Below is a small trained network, with its code and all its weights. Each question gives an input and a class and asks what happens when units are switched off, that is, made to give their printed mean instead of their output.

import numpy as np


def w(rows, s, z=0):
    codes = np.array(rows[::2]) - 128.0
    scale = np.full(codes.shape[1], s)
    scale[-1] = z or s
    return codes * scale


def f(y):
    return np.maximum(y, 0)


def log_softmax(a):
    a = a - a.max(-1, keepdims=True)
    return a - np.log(np.exp(a).sum(-1, keepdims=True))


def net(x, mask):
    res = np.array(x, float).reshape(1, 6) / 4 @ E
    y = f(res @ A[0][:, :-1].T + A[0][:, -1])
    res = res + np.where(mask, y, B[0][:, -1]) @ B[0][:, :-1]
    return log_softmax(res[-1] @ U[:, :-1].T + U[:, -1])


A, B = {}, {}
E = w([
[138,127,130],'x0',
[131,127,134],'x1',
[82,2,181],'x2',
[130,249,75],'x3',
[193,23,58],'x4',
[131,127,128],'x5',
],0.0064)
A[0] = w([
[149,207,133,112],'N0',
[165,197,140,11],'N1',
[174,35,124,75],'N2',
[133,31,84,117],'N3',
[174,114,170,243],'N4',
[137,228,159,134],'N5',
[128,192,173,254],'N6',
[177,115,30,161],'N7',
[67,132,102,4],'N8',
[173,109,4,173],'N9',
[138,61,123,167],'N10',
[82,220,108,206],'N11',
[166,182,111,36],'N12',
[135,73,112,20],'N13',
],0.014,0.0053)
B[0] = w([
[194,129,36,206],'N0',
[63,100,2,170],'N1',
[71,218,4,203],'N2',
[69,160,87,209],'N3',
[72,90,209,192],'N4',
[184,96,89,232],'N5',
[223,108,136,236],'N6',
[141,2,169,192],'N7',
[194,127,110,128],'N8',
[129,57,207,204],'N9',
[14,151,145,199],'N10',
[194,114,114,255],'N11',
[66,161,91,167],'N12',
[200,224,17,154],'N13',
],0.008,0.0098)
U = w([
[184,58,223,245],'0',
[23,2,226,181],'1',
[84,150,39,3],'2',
],0.0059,0.0055)

Each question gives the input, the list of numbers given to net, and the class t.
The units are the neurons (one row each of A and B). Each row of codes is followed by its name. A weight is (code - 128) times the scale printed after its matrix; where a second scale follows, it is the last column's (A, B and U).
mask holds one flag per neuron, in row order. A switched-off neuron (its flag False) gives its mean, the last column of its row in B, instead of its output. The means were averaged over made-up inputs and are rounded, as every weight is.
A unit's drop is (log p(t) with every unit on - log p(t) with that unit switched off) / (log p(t) with every unit on - log p(t) with every unit switched off).
The circuit of an input: a set's keep is (log p(t) with only the set's units on - log p(t) with every unit switched off) / (log p(t) with every unit on - log p(t) with every unit switched off). Starting from the 12 units with the biggest drops (on a tie, the unit counted first), units are removed one at a time, each time the one whose removal leaves the highest keep (on an exact tie, the one counted first), for as long as the keep stays at least 0.8.
units of the circuit, in order: the units of the circuit, biggest drop first
most important unit: the unit with the biggest drop
k most important neurons: the k neurons with the biggest drops, biggest first
drop of u: that unit's drop, to one decimal
input [-2,1,-8,6,5,-5], class 0: most important unit -> N9
input [-2,-6,-8,2,3,7], class 0: units of the circuit, in order -> N9, N2
input [-8,4,4,8,4,-4], class 1: 3 most important neurons -> N6, N0, N5
input [5,-1,-6,5,1,-2], class 0: 4 most important neurons -> N2, N9, N7, N3
input [-3,7,5,-3,5,6], class 2: 3 most important neurons -> N2, N13, N3
input [4,1,1,8,0,8], class 0: 2 most important neurons -> N2, N3
input [-8,2,3,3,7,-4], class 1: 2 most important neurons -> N9, N7
input [7,-1,-7,6,6,-7], class 0: drop of N9 -> 0.2
input [6,8,5,-6,3,-4], class 2: 2 most important neurons -> N2, N13
input [-8,-6,-7,7,1,-5], class 0: drop of N9 -> 0.7
input [5,-3,-5,-3,2,7], class 1: drop of N5 -> 0.2
input [8,1,6,-8,7,-2], class 2: drop of N13 -> 0.1
